Here is a tiny trained network, its code and every weight. The questions are about switching its units off for an input and a class, where a switched-off unit gives its printed mean instead of its output.

import numpy as np


def w(rows, s, z=0):
    codes = np.array(rows[::2]) - 128.0
    scale = np.full(codes.shape[1], s)
    scale[-1] = z or s
    return codes * scale


def f(y):
    return np.maximum(y, 0)


def log_softmax(a):
    a = a - a.max(-1, keepdims=True)
    return a - np.log(np.exp(a).sum(-1, keepdims=True))


def net(x, mask):
    res = np.array(x, float).reshape(1, 7) / 4 @ E
    y = f(res @ A[0][:, :-1].T + A[0][:, -1])
    res = res + np.where(mask, y, B[0][:, -1]) @ B[0][:, :-1]
    return log_softmax(res[-1] @ U[:, :-1].T + U[:, -1])


A, B = {}, {}
E = w([
[254,141,134,123,102,120],'x0',
[129,128,128,128,133,129],'x1',
[128,129,128,127,128,128],'x2',
[130,69,118,18,138,108],'x3',
[128,129,129,128,128,128],'x4',
[127,127,128,128,128,128],'x5',
[125,112,236,138,137,51],'x6',
],0.014)
A[0] = w([
[129,111,134,115,132,117,118],'N0',
[134,118,135,119,128,119,114],'N1',
[129,126,114,113,124,136,134],'N2',
[132,138,61,118,121,182,227],'N3',
[129,96,125,63,128,122,136],'N4',
[87,123,126,133,139,131,185],'N5',
[120,139,120,141,131,138,167],'N6',
[125,120,176,135,136,85,142],'N7',
[139,119,128,109,127,124,122],'N8',
[125,162,132,173,128,134,199],'N9',
[109,124,137,136,133,120,129],'N10',
[130,83,122,22,130,116,144],'N11',
[187,136,132,122,113,126,149],'N12',
[139,119,130,106,124,123,116],'N13',
[216,136,132,122,111,125,152],'N14',
[120,119,124,115,131,125,124],'N15',
[133,134,63,120,122,185,227],'N16',
[129,112,124,104,129,123,135],'N17',
[126,148,133,158,128,134,175],'N18',
[129,92,122,32,131,117,149],'N19',
[131,135,69,120,118,180,221],'N20',
[124,118,197,137,136,76,148],'N21',
[126,163,132,206,125,137,225],'N22',
[111,132,121,138,131,136,177],'N23',
[126,155,133,173,127,135,193],'N24',
[8,118,123,133,144,130,255],'N25',
[124,119,196,136,133,75,149],'N26',
[130,101,122,74,130,119,138],'N27',
[37,121,124,132,142,130,225],'N28',
[229,136,132,122,107,124,153],'N29',
[127,129,115,128,126,137,159],'N30',
[138,136,125,131,124,132,143],'N31',
[226,137,131,121,109,124,153],'N32',
[110,134,131,147,134,129,156],'N33',
[123,125,118,121,128,134,144],'N34',
],0.017,0.0075)
B[0] = w([
[131,114,136,130,142,113,148],'N0',
[137,119,139,133,138,112,143],'N1',
[111,133,109,125,130,116,146],'N2',
[109,155,51,132,140,142,215],'N3',
[113,110,124,126,164,86,196],'N4',
[121,121,135,81,132,162,175],'N5',
[133,141,117,126,125,152,153],'N6',
[150,99,208,126,117,118,192],'N7',
[128,131,125,128,144,102,149],'N8',
[154,148,132,129,96,190,190],'N9',
[134,112,141,114,118,138,147],'N10',
[95,100,120,120,219,47,238],'N11',
[149,150,124,157,126,103,194],'N12',
[132,125,131,130,145,104,151],'N13',
[158,156,122,173,127,90,223],'N14',
[114,117,127,126,130,121,143],'N15',
[103,177,21,130,143,144,215],'N16',
[109,120,124,127,151,105,157],'N17',
[149,136,137,127,102,159,169],'N18',
[99,108,120,120,189,65,227],'N19',
[110,163,46,130,140,151,208],'N20',
[160,93,224,127,116,117,214],'N21',
[166,156,135,132,81,206,220],'N22',
[127,133,127,111,131,163,156],'N23',
[159,143,137,127,94,176,186],'N24',
[104,106,141,7,127,176,254],'N25',
[155,96,210,127,116,119,214],'N26',
[106,116,123,123,177,90,187],'N27',
[111,107,138,38,127,168,224],'N28',
[161,157,123,178,129,84,236],'N29',
[118,133,117,128,131,140,147],'N30',
[133,144,122,138,119,131,143],'N31',
[162,161,120,182,128,82,233],'N32',
[133,125,133,114,120,148,154],'N33',
[112,129,117,126,132,132,143],'N34',
],0.012,0.019)
U = w([
[109,180,65,83,64,230,254],'0',
[169,199,39,249,49,159,172],'1',
[42,108,42,76,184,127,150],'2',
[107,170,32,218,187,49,72],'3',
[158,86,211,88,15,202,113],'4',
[196,148,203,238,2,118,144],'5',
[87,49,204,73,163,95,72],'6',
[171,98,185,206,181,38,46],'7',
],0.0052,0.0017)

Each question gives the input, the list of numbers given to net, and the class t.
The units are the neurons (one row each of A and B). Each row of codes is followed by its name. A weight is (code - 128) times the scale printed after its matrix; where a second scale follows, it is the last column's (A, B and U).
mask holds one flag per neuron, in row order. A switched-off neuron (its flag False) gives its mean, the last column of its row in B, instead of its output. The means were averaged over made-up inputs and are rounded, as every weight is.
A unit's drop is (log p(t) with every unit on - log p(t) with that unit switched off) / (log p(t) with every unit on - log p(t) with every unit switched off).
The circuit of an input: a set's keep is (log p(t) with only the set's units on - log p(t) with every unit switched off) / (log p(t) with every unit on - log p(t) with every unit switched off). Starting from the 12 units with the biggest drops (on a tie, the unit counted first), units are removed one at a time, each time the one whose removal leaves the highest keep (on an exact tie, the one counted first), for as long as the keep stays at least 0.8.
units of the circuit, in order: the units of the circuit, biggest drop first
unit that matters most: the unit with the biggest drop
k most important neurons: the k neurons with the biggest drops, biggest first
drop of u: that unit's drop, to one decimal
input [2,8,0,2,-3,-3,1], class 7: units of the circuit, in order : N16; N25
input [0,6,-3,1,-4,6,1], class 6: units of the circuit, in order : N16; N32
input [-1,1,2,0,3,3,-5], class 0: units of the circuit, in order : N11
input [1,-8,-6,0,8,0,-7], class 1: units of the circuit, in order : N25; N11
input [-1,1,-1,0,5,-8,4], class 4: 2 most important neurons : N11; N19
input [-8,-1,-3,0,5,7,-5], class 0: 2 most important neurons : N11; N19
input [7,5,2,0,7,2,-5], class 1: 2 most important neurons : N11; N19
input [1,0,4,4,-8,8,5], class 7: 2 most important neurons : N25; N28
input [1,-8,-5,7,-7,-4,-8], class 3: 2 most important neurons : N25; N28
input [-5,3,-3,-3,8,0,0], class 0: drop of N21 : 0.1
input [1,-2,-3,-4,7,1,1], class 5: drop of N16 : 0.1
input [1,5,-7,2,2,-6,-4], class 3: drop of N28 : 0.2
input [8,5,5,1,-5,-1,-7], class 3: drop of N22 : 0.2
input [2,-6,-7,1,7,0,2], class 7: unit that matters most : N22
